Below are the code and all the weights of a small trained network. Each question names an input and a target symbol and asks about switching units off, where a switched-off unit gives its printed mean instead of its output.

import numpy as np


def w(rows, s, z=0):
    codes = np.array(rows[::2]) - 128.0
    scale = np.full(codes.shape[1], s)
    scale[-1] = z or s
    return codes * scale


def softmax(a):
    e = np.exp(a - a.max(-1, keepdims=True))
    return e / e.sum(-1, keepdims=True)


def log_softmax(a):
    a = a - a.max(-1, keepdims=True)
    return a - np.log(np.exp(a).sum(-1, keepdims=True))


def net(x, mask):
    ids = ['ΞΣδεθτφ'.index(c) for c in x.split()]
    T = len(ids)
    res = E[ids] + P[:T]
    u = 0
    for l in range(3):
        r = res
        for j in range(2):
            rows = slice(2 * j, 2 * j + 2)
            q, k, v = (r @ M[l][rows].T for M in (Q, K, V))
            z = softmax(np.where(np.tri(T) > 0, q @ k.T / 2**0.5, -1e9)) @ v
            o = O[l][rows]
            res = res + np.where(mask[u + j], z, o[:, -1]) @ o[:, :-1]
        u += 2
    return log_softmax(res[-1] @ U[:, :-1].T + U[:, -1])


Q, K, V, O = {}, {}, {}, {}
E = w([
[154,164,161,130],'Ξ',
[32,186,110,182],'Σ',
[99,157,142,133],'δ',
[181,172,101,8],'ε',
[174,136,172,85],'θ',
[70,98,137,158],'τ',
[121,61,104,51],'φ',
],0.016)
P = w([
[121,90,254,99],'0',
[127,121,210,128],'1',
[133,123,187,142],'2',
[148,119,175,154],'3',
[157,121,163,162],'4',
[165,118,143,157],'5',
[174,120,140,178],'6',
[174,123,134,189],'7',
[193,118,122,164],'8',
[219,122,90,132],'9',
[214,107,104,173],'10',
[216,101,105,198],'11',
[230,112,85,152],'12',
[205,136,105,159],'13',
],0.0061)
Q[0] = w([
[93,126,145,131],'L0H1',
[137,116,62,173],'L0H1',
[221,146,155,166],'L0H2',
[107,5,132,70],'L0H2',
],0.02)
K[0] = w([
[115,95,132,116],'L0H1',
[85,129,144,83],'L0H1',
[158,172,66,193],'L0H2',
[139,2,116,66],'L0H2',
],0.021)
V[0] = w([
[32,179,251,46],'L0H1',
[75,96,74,25],'L0H1',
[131,64,72,113],'L0H2',
[140,119,117,175],'L0H2',
],0.011)
O[0] = w([
[71,170,252,154,254],'L0H1',
[92,144,123,96,173],'L0H1',
[86,99,153,146,82],'L0H2',
[119,152,121,111,89],'L0H2',
],0.014,0.0065)
Q[1] = w([
[162,144,75,128],'L1H1',
[171,243,177,63],'L1H1',
[249,186,165,169],'L1H2',
[132,64,132,250],'L1H2',
],0.013)
K[1] = w([
[89,157,109,114],'L1H1',
[119,77,15,169],'L1H1',
[201,249,153,146],'L1H2',
[124,129,136,225],'L1H2',
],0.016)
V[1] = w([
[122,140,88,190],'L1H1',
[145,245,101,123],'L1H1',
[79,217,180,117],'L1H2',
[161,69,132,70],'L1H2',
],0.011)
O[1] = w([
[126,90,160,21,72],'L1H1',
[203,254,34,112,146],'L1H1',
[121,116,2,165,251],'L1H2',
[92,133,197,222,126],'L1H2',
],0.0059,0.019)
Q[2] = w([
[201,250,98,180],'L2H1',
[161,115,119,93],'L2H1',
[162,192,166,79],'L2H2',
[93,187,83,205],'L2H2',
],0.012)
K[2] = w([
[251,64,134,107],'L2H1',
[160,148,127,142],'L2H1',
[139,192,164,119],'L2H2',
[121,137,100,184],'L2H2',
],0.016)
V[2] = w([
[42,210,133,52],'L2H1',
[149,94,150,12],'L2H1',
[160,87,142,230],'L2H2',
[127,91,20,166],'L2H2',
],0.011)
O[2] = w([
[2,154,98,118,185],'L2H1',
[125,230,123,56,2],'L2H1',
[198,124,178,29,134],'L2H2',
[166,164,225,12,177],'L2H2',
],0.0084,0.0097)
U = w([
[128,193,126,198,135],'Ξ',
[23,253,148,142,113],'Σ',
[60,120,64,103,227],'δ',
[24,144,34,168,3],'ε',
[16,162,218,182,180],'θ',
[43,162,163,150,15],'τ',
[12,92,182,45,211],'φ',
],0.0057,0.0067)

Each question gives the input, a string of symbols that net reads in full, and the target symbol t.
The units are the heads (2 rows each of Q, K, V and O). Each row of codes is followed by its name. A weight is (code - 128) times the scale printed after its matrix; where a second scale follows, it is the last column's (O and U).
mask holds one flag per head, layer by layer. A switched-off head (its flag False) gives its mean, the last column of its rows in O, instead of its output. The means were averaged over made-up inputs and are rounded, as every weight is.
A unit's drop is (log p(t) with every unit on - log p(t) with that unit switched off) / (log p(t) with every unit on - log p(t) with every unit switched off).
The circuit of an input: a set's keep is (log p(t) with only the set's units on - log p(t) with every unit switched off) / (log p(t) with every unit on - log p(t) with every unit switched off). Starting from all 6 units, units are removed one at a time, each time the one whose removal leaves the highest keep (on an exact tie, the one counted first), for as long as the keep stays at least 0.8.
units of the circuit, in order: the units of the circuit, biggest drop first
most important unit: the unit with the biggest drop
heads that matter: for each layer, one digit per head in row order, 1 if its drop is at least 0.15 and else 0, layers parted by /
drop when u is switched off: that unit's drop, to one decimal
input θ ε φ ε Ξ θ δ φ ε δ Ξ φ θ ε, target φ: units of the circuit, in order -> (L1H1, L0H2)
input θ ε ε ε ε ε ε Σ Ξ ε ε δ, target Σ: units of the circuit, in order -> (L2H1, L1H1)
input ε Ξ ε ε Ξ φ ε ε ε ε ε Σ ε ε, target Σ: most important unit -> L2H1
input δ ε τ Ξ Ξ θ θ ε, target Ξ: units of the circuit, in order -> (L0H1, L2H1)
input ε ε δ ε ε ε ε Σ ε Σ, target Σ: heads that matter -> 00 / 10 / 10
input Ξ φ ε, target θ: units of the circuit, in order -> (L1H1, L0H1)
input θ Ξ φ, target θ: units of the circuit, in order -> (L1H2, L0H2)
input Ξ ε ε θ θ Σ Σ ε Ξ, target Σ: units of the circuit, in order -> (L1H1, L2H1)
input θ Σ Ξ ε δ θ ε τ ε θ ε φ, target φ: heads that matter -> 11 / 10 / 01
input τ Ξ Ξ ε θ ε, target Ξ: units of the circuit, in order -> (L0H1, L2H1, L1H1, L1H2)
input ε τ τ, target φ: heads that matter -> 00 / 11 / 01
input ε Σ δ Ξ Σ ε Σ ε ε ε Σ, target Σ: heads that matter -> 01 / 10 / 11
input τ θ θ φ ε, target θ: units of the circuit, in order -> (L1H1, L0H2, L0H1)
input ε ε δ δ ε ε τ ε φ, target θ: most important unit -> L1H2
input φ ε τ, target φ: drop when L2H1 is switched off -> 0.0
input ε Σ Σ ε, target Σ: drop when L1H2 is switched off -> 0.1
